The rows lie along a hidden order. The number after each row says roughly how far along it the row is, from 0 to 20. A new part has a new order.
[ -4   2   0  -4  -1  -7  -2   5  -5  -2   1  13   2  -5   0  -4  12   0
  -1  -1   3   3   1   3   1  -6   4   4  -5   5  -2  -3  -5  -1   4   3
  -3   2  -5  -2  10   3   0   2 -10  -1   2   1   0   0   0   4   9   4
  -2  14  -7  -1  -1  -4  -3   2  -7  -6  -1  -2  -5   6   1   2  -5   6
  -1  -1  -2  -1   0   3  13  -1   6   0   0  -2   1  -1  -2   5  -4   2
   0   4   7  -1   3   1  -2  -3   3  -9  -2  -1   0   9   0   0  -7  -1
   5   0  -1  -1  -1   7  -7   0   5   7 -22   6  -3] : 7
[  0   3  -7   0  -3 -17   1  -2  -9  -3  -1  -9   9  30 -13  -1 -29   1
   1   2   6  -5   6   8  -4 -21  11  -1   4   2   1  -7 -11  -2   5   0
   1   2   0 -10   7   7  -3   0 -10  -3  -2   2 -11   0  -3  11 -17   8
   1   1   0  -1   0  -2   0   2  -7   2   5   0  -4   4  11   7   1   4
  -5 -16   2 -13   1   0  20  -4   9  -2   3  -3  -3  -1  -1   9  -2   9
   0   3  14   7   3   0  -7  -3   5  -9  -3  -5 -15  33   6  -1 -17   4
   2   4   4   0  -1  24  -7   2   9  14 -44  -3  -1] : 6
[ -3  -3   2  -7   3  -3  -2  10   8  -3   2  22  -6 -10   4  -8  30  -2
  -2  -2  -1  10   3   1   4  -1  -4   5  -2   5  -4  -5  -1   1   5   7
  -5   0  -6  -4   8  11   4   7  -5  -4   7  -1   4  -1  -3  -5  14   1
  -2   4 -17  -1  -2  -2  -3   5  -8 -18  -1   1  -5   4  -2 -10  -4   5
  -3   9  -1   2   1   2  18   6   1  -5   5  -1  -1  -1  -5   8  12   2
  -1   1   4  -6   2   1   8  -5   7  -4  -7   3  18  13  -1   6   4  -2
   3  -4   1  -7   4   3  -1  -1   6  10 -14   4  -1] : 11
[ -4   6   1  -3   0   4  -1   4  -3  -2   1   6  -1  -6   0   3  10   0
 -12  -1   4   3   1   2   1  -5   3   1  -3   4  -3   3  -3  -1   2   2
  -2   1  -3   0   4  -3  -1   2   0   1   1   1  -1   0   1   2   3   2
  -2  14  -5  -1  -2  -2  -3   2  -2  -7   0  -1  -4   5   0   4  -1   1
   1   1  -1   2   2   0   6   1   5  -2   1  -1   1  -2 -11   2  -5   0
   1   5  24   0   1   1  -2  -2   5  -8  -3  -1  10  11   1  -1  -3  -1
   2   1  -3  -3  -2   6  -4   0  -7   1  -9   2  -3] : 7
[  1   7   6  -8  -1 -18 -12  18  21   3   2  54   6 -12  10 -27  47  -2
  35   0   1  15   1   6   2   9   6   8 -19   9   0  -4  -7   1  13   6
  -9  -3 -14  -7  22  28   7   7 -10  -5  11   8 -23  -4  -5  12  43   7
  -5  15 -14   1   1  -4   8   3 -12 -10  -7  -1 -10   2 -10  -6  -5  10
  -3   8  -2  -8   4   6  32   2   4   1   7  -4   1   1 -11  20  23  -2
  -4   0   5 -11   3   3  10  -3   5 -10  -8   8 -26   0  -4   4  22  -5
   7  -5   3  -3  13  -2  -8  -2   2  11   8  14   2] : 16
[ 10  -4   3   6   4  19  16 -19   9   0  -7 -40   1  49 -15  14 -63   3
 -16   4  -6 -12 -10   3  -9 -17  -3 -12   6  -5   8   4   5  -3  -2 -11
  23   3   9   8 -10 -26  -4  -4  22  -3 -12   3 -28 -10   4  -9 -40   1
  11  36  21  -1   2   4  14   0  17  23  11  12   3  -9   3   2  11  -5
  -1 -40  -1   2   4 -11 -12  -4   6  -2   0   3  -4   1  15  -8  -7  -1
   6  -3  -5   2  -1  -9 -11   5  21   8   4 -10 -27  33 -14  -6 -18   6
  -8   7   0 -10  -7  19   5   3 -11   6  49 -25   0] : 12
[ -2  -2  -5   4  -2  -5   6  -4 -10  -2  -1 -18   6   8 -13   2 -33   2
  -2   1   3  -7   4   3  -3 -20   3  -2   3  -2   2  -4  -4  -3   7  -3
   6   3   2  -6   1   6  -2   1  -8  -4  -2  -1   4   8   1  15 -30   3
   1  -3   2  -1   0  -4   0   0   1   1   4  -3  -4   2   8  -2  -4   2
  -4  -9   1  -5   0  -2   9  -4   7  -1  -5   0  -1   0  11   3 -11   7
   0   4   8   9   5  -2 -10  -1   3  -8   0  -6  -9  18   0  -1 -10   4
   2   3   3   3  -3  11  -5   2   8  11 -35 -12  -1] : 6
[  3   7  11  -9   6   9   0   6  24   3  -3  16  -9  13  11 -14  28  -1
  14   0  -7  17  -6   0  -1  12  -9  -1  -9   0   3   0   4   0   8   3
   0  -2  -6   4   7   3   4   5  18  -2   3   4 -20 -13  -2 -14  14  -3
   3  41  -7   0  -1   4  13   5   0  -1  -1  10  -1  -5 -10 -15   3   3
   0  -8  -3   1   5  -4  11   7  -3  -2   8   0  -1   1  -5  11  18  -5
   2  -5  -4 -16  -3  -2  13   1  22   4  -4   7 -12   0 -11   1  20  -3
  -4  -4   1 -15  11  -2   3  -1  -8   1  44  -7   2] : 20
[ -1  -9  -3   0   0 -10   3   3   7  -2   0  13  -4  -3  -6 -12   4  -1
  10   0  -2   5   5   0   1 -18  -4   0   4  -2   1 -10  -1  -2   9   4
  -1   2  -3 -12   5   9   3   7 -11 -10   4  -2   7   6  -7   4 -19   0
   1 -12 -11  -3   0  -4   0   6  -4 -17   1   0  -3   1   7 -15  -4   2
  -6  -1   2  -4  -1   1  22   2   2  -5   2  -1  -3  -1   4   9  14  11
  -2   0   7   2   5  -2   8  -3   4  -5  -6   0  -1  22   0   6   1   3
   2  -2   5  -4   8   7  -1   1   8  19 -32  -6   1] : 12
[  6  -9   5   1   4 -20   6  -2  20   2  -1   6  -4  12  -6 -20  -2  -1
  28   1  -5   7   3   0  -4 -15  -5 -10   6  -6   6 -10  -2  -1  10   0
   3   0  -1 -12   1  13   4   6  -2 -13   3   1  -8   0  -8   5 -16   0
   4  -3  -5  -2   2   1  10   7   1  -3   3   6   1  -6  10 -18   2  -1
  -8  -6   3  -7   1  -3  26   6  -1  -6   7  -2  -7   1   0  14  27  10
  -3  -4   0  -3   3  -3  11  -1   9   4  -7   1 -21  24  -6   6   6   4
  -4  -3  10 -11  12   8   4   1   5  23 -15 -15   4] : 19
[  1  -5  -1   0   1  -4   4   3   3  -1  -1   5  -2   4  -6  -3  -4   0
   3   0  -2   3   8   0  -1 -16  -3   0   4  -2   1  -6  -2  -2   8   1
   2   2  -1  -8   8   3   1   4  -5  -8   4   0   2   8  -3   2 -15   1
   1  -3  -5  -2  -1  -2   1   4   3  -9   2   5  -3   0   7 -11  -4   1
  -6  -3   1  -1   0  -1  17   4   2  -6  -1   0  -3  -1   5   3  11   7
  -1   1   4   3   4  -3   4  -2   8  -1  -3  -1  -2  18  -3   4   0   3
   1  -1   2  -5   2   6  -1   1   7  14 -30  -9   1] : 11
[  6  12  14  -6   3 -40  -8  -3  14   2   0  26   1  15   5 -16   7  -2
  21  -1   2  11  -8   3  -3  -3   9  -7  -7   3   3  -3  -6   0  11   6
  -5   1 -11  -6   2  16   0  -1   0   3   2   7 -16 -15  -6  30  17   1
   1  30  -3  -1   2   0  11   5 -10  15  -5   1  -4   4  -4   1   7   9
  -2 -12   0 -14   5   1  29   7   0   3   9  -5  -1  -1 -18  16  20   0
  -1  -1   3 -10   4   3  11  -2   9  -5 -10   4 -17   9   4   0   5   0
  -1  -2   7  -9  14   7  -8  -1  -2  14   5   4  -1] : 16
[  5  -7   6   2   5  -4   9  -4  18   2  -4   2  -5  20  -7 -15 -15   0
  20   2  -6   1   3   1  -6 -18  -8  -7   6  -6   7  -6   2  -2   9  -4
   7   1   0  -8  -1   6   4   6   4 -14   1   2 -14   1  -4  -2 -20   1
   5   0  -2  -1   1   1   8   6   5   3   5   9   3  -8   7 -16   1  -3
  -8 -13   2   0   2  -6  15   5   1  -7   5   0  -7   1   6  11  23   8
  -1  -2  -3  -3   2  -7   7   0  15   6  -5  -1 -28  22 -11   4   6   4
  -5  -1   6 -15  10  10   6   1   1  25  -2 -20   7] : 19
[  3  32   9  -6   0  24  -5   4   5   3  -4  13   6  17  12  -4  -3   1
  -7   1   3   6 -13   7  -2  27   7   4 -22  10   1  14   0  -1  -1  -5
   3  -3  -5  18  16 -16  -1  -4  16  15  -3  11 -49 -14   6  -5  33   2
  -2  63   3   4  -1   1  10  -3   1  22   0   9  -2  -1 -21  22   3   7
  12  -4 -10   3   6  -2 -11  -2   7   4   1   1   4   1  -7  -3 -13 -14
   5   3  -2 -10  -4   1  -8   5  10  -5   3   4  -8  -9  -9 -12  12  -6
  -3   2  -7  -3  -5   2  -5  -2 -18 -23  63   3  -3] : 12
[ -4  10   6 -10  -1 -14  -9  12   0  -1   3  41  -1 -14  10  -9  38  -2
   6  -2   6  10  -5   4   4  10   8   6 -14  13  -5   3 -10   0   6   3
 -10   1 -12  -1  12  10   1   3  -8   6   9   4  -6  -5  -2  11  42   4
  -5  25 -10   0  -2  -5  -1   2 -11  -3  -6  -1  -7   9  -8   8  -3  10
   1   8  -4  -1   3   6  26   3   5   1   3  -3   2  -3 -12   6  -1  -2
  -1   5   4  -8   3   6   3  -5  -1 -11  -6   4  15   1   2   1  -6  -4
   5  -2  -2  -3   5   2  -9  -2   2   3   6  15  -5] : 8
[ -1   3   4  -5   2  -1  -3  10  10   0   1  31  -3  -7   6 -13  27  -1
   7  -1  -2  13  -1   3   3   6   1   6 -10   8  -3   0  -1   0   7   2
  -5   1 -10   0   5   8   4   6  -7  -2   6   3  -2  -2  -2  -2  25   2
  -3  13 -11   0  -2  -3   2   3  -4  -7  -4   1  -4   3  -6  -6  -4   5
  -1   0  -4   3   3   2  15   3   4  -4   2  -1   0  -1  -2   9   9  -1
  -1   2   2  -7   2   0   4  -3   6  -6  -5   3   3   5  -6   3   8  -3
   5  -3  -1  -5   7   3  -3  -2  -1   8   3   8  -1] : 12
[ -3  -1  -2  -5   0  -1   0   4   4  -2   0   9   0   1  -3   0  10  -1
  -4   0   2   2   4   3   1  -9   1   3  -2   4  -1  -1  -4  -1   3   1
  -2   1  -4  -3  14   3   1   4  -6  -3   2   0  -2   2  -1  -5   0   4
  -1   5  -8  -1  -2  -3  -2   4  -5  -7   1   0  -5   4   3   0  -3   4
  -3  -4  -1   3   2   1  13   1   6  -1   2  -1   0  -1  -1   2  -1   4
   0   4   7   0   2   1  -1  -3   6  -8  -3  -1   5  16  -1   2  -3  -1
   3   0   0  -3  -1  12  -3   0   7   8 -18   0  -2] : 8
[ -2  -1  -6   2  -4  10   4  -5 -21  -3   1 -26   3   5  -6  17 -17   1
 -26   0   9  -9   6   1   0  -7   5   0   4   1  -5   6  -4  -2  -4  -4
   1   2   4   2  -1 -18  -5  -4  -7   4  -4  -2   9   5   5   2 -19   1
  -1   3   4   0  -3  -2 -12  -1  -1   2   3  -2  -1   6   7  15  -5   0
   4   3   0   6  -1  -1  -7  -4   6  -1  -5   1   2  -2   7 -10 -30   1
   2   6   5  10   1   1 -12  -1  -1  -8   3  -6  20   7   7  -4 -17   1
   0   4  -5   4  -8  10  -4   1   6  -5 -22   0  -4] : 1
[ -5  -5 -10   2  -4  -5   2  -4 -19  -4   3 -16   2 -13 -10   7  -8   1
 -19  -1   6 -16   8   0   3 -20   3   2   6  -2  -5  -2  -3  -3   1  -4
   2   4   2  -6  -6  -6  -4   0 -24  -2   0  -6  36  15   0  23 -22  -1
  -3 -22  -4  -2  -3  -7 -17   0  -2 -12   0  -9  -4   8   9   2 -11   1
  -1  16   1   3  -4   3   6  -1   5  -4 -10   1   1  -3  10  -6 -15   8
  -1   6   7  12   6   2  -6  -3  -7  -9  -1  -8  23   8   9   0 -14   3
   8   1  -1  11  -9   1  -6   1  15   7 -51   6  -4] : 0
[ -4   1   4  -8   3  -6  -5  13   8  -1   2  32  -6 -12   8 -11  48  -2
   6  -2  -4  11   2   1   5  -1   0   6  -6   6  -4  -4  -2   0   7   7
  -6   0  -8  -3  11  12   4   8  -4  -5   7   0   4  -6  -3  -2  26   1
  -2   4 -16  -1  -2  -2   0   5  -7 -14  -3   1  -5   3  -6 -11  -3   6
  -3  11  -1   3   2   3  18   7   1  -4   5  -1   0  -1  -6  10  16   0
  -2   0   2  -8   2   2  10  -5   6  -5  -7   4   7   7  -2   5   9  -3
   4  -4   1  -8   8   1  -1  -1   3   9   2   9  -1] : 13
[ -3  -1  -4   0  -2  10   6  -3  -4  -2  -2 -15   2   9 -11   6 -26   1
 -14   1   4  -7   5   2  -2 -15   0   0   3  -4   0   0  -3  -3   1  -3
   5   2   3  -1   5 -11  -2   1  -4  -4  -2  -1   3   7   2   7 -23   2
   2   1  -1  -1  -2  -2  -3   2   2   0  11   1  -2   1   5   4  -5   1
  -1  -3  -1   3   1  -2  -3  -3   6  -3  -3   1  -1  -1   5  -4 -10   5
   2   3   4   6   2  -3  -8   0   7  -7   0  -5   3  16   0  -1  -6   2
   0   3  -1  -1  -7  11  -3   2   8   5 -18  -8  -1] : 6
[  1   5   3   1   1  13   8  -7  -1   1  -4 -13   1  21  -9  -1 -22   2
  -4   2   2  -5   0   3  -4 -11  -1  -6  -3   0   3   3   0  -3   5  -8
   8   1   0   1   5 -14   0   0   4  -6  -4   3 -12   3   2   7 -17   3
   3  22   3   0   0   0   5   1   9  10   5   4  -2  -4   2   0  -2   0
  -1 -11  -2   6   2  -5   4  -1   7  -3   0   2  -2   0   6   3   0   5
   1   1   0   2   2  -5  -7   1  13  -2  -1  -3 -21  10  -8  -5   2   2
  -2   3   2  -6  -1   9   0   1   1   6   2 -11   1] : 11
[ -3  -2  -3  -2   0  22   6   4  -2  -2  -2   2  -1   8  -5   1   6   1
 -13   1   0  -6   5   3   1  -7  -3   4  -2   4   0   2  -1  -2   3  -2
   3   1   0   2  13  -7   1   4   3  -6   1   0  -3   5   2 -15  -4   5
   0  12   0   0  -2  -2  -2   1   4  -6   6   5  -2  -1   1  -1  -7   0
  -1  -2  -3  11   2  -2   2  -1   8  -7   0   2  -2  -1   5  -1  -5   3
   1   3   4   2   1  -3  -6  -2  10  -5   0  -3  -1  15  -8   1   1  -1
   1   1  -2  -6  -5  11   0   1   3   7   1  -7  -1] : 9
[ -5 -12  -9  -2  -3  -9   1   6 -14  -6   4   2  -3 -16  -9   3  17  -1
 -12  -1   1   6  12   0   5 -22   1   5   9   0  -7  -9  -7  -2   4   6
  -4   3  -2 -11   3  21   0   7 -20  -4   4  -6  27  10  -3   0 -12   2
  -2 -28 -16  -3  -3  -7 -14   5  -8 -26   1  -4  -5   7  12  -6 -10   3
  -4  13   1  -2  -3   5  16   1   5  -9   0  -1  -1  -3   6  -1  -3  12
  -1   4  11   8   5   1   2  -7  -3 -12  -4  -3  28  21   5   6 -13   2
   5  -1   1   4  -5  10  -4   2  20  14 -56   2  -3] : 3
[ -7   2 -10  -2  -5   1  -3   8 -19  -4   3   0   9 -11  -3   9  -7   1
 -14   0   5  -6   5   5   3  -4  11  10  -4   8  -5   0  -8  -1  -2   0
  -4   2  -2  -2   8   1  -2   0 -13   2  -1  -1   3   6   3  -2   8   7
  -4  -5  -1  -1  -2  -6  -8  -3  -8  -7  -6  -8  -7  10   3  10  -8   5
   0   0  -2  -2   0   5   2  -5   9   1  -6  -1   2  -2   6  -1 -16   2
   0   7  14   6   3   3 -12  -3 -10 -14   3  -4   7   5   3  -1 -12   0
   9   2  -3  10  -9   7 -10   0   5   3 -39  10  -4] : 1
[ -7   4  -6  -2  -5   0  -3   3 -20  -4   2  -2   6  -5  -2  13  -1   0
 -18   0   9  -2   3   3   1  -3   9   6  -3   6  -4   4  -6  -1  -3   2
  -3   1  -3   2   5  -6  -4  -3  -8   6   0  -1   4   2   3   5   9   5
  -4  10  -4   0  -2  -2  -8  -1  -6  -1  -1  -8  -5   8   0  17  -4   6
   4   0  -2   0   1   5  -1  -4   6   1  -2  -1   3  -2  -1  -4 -21  -1
   1   6   9   4   1   4 -10  -2  -3 -11   1  -3  15  -1   8  -2 -12  -2
   4   3  -4   9 -11   8  -7   0   1  -4 -21   7  -4] : 1
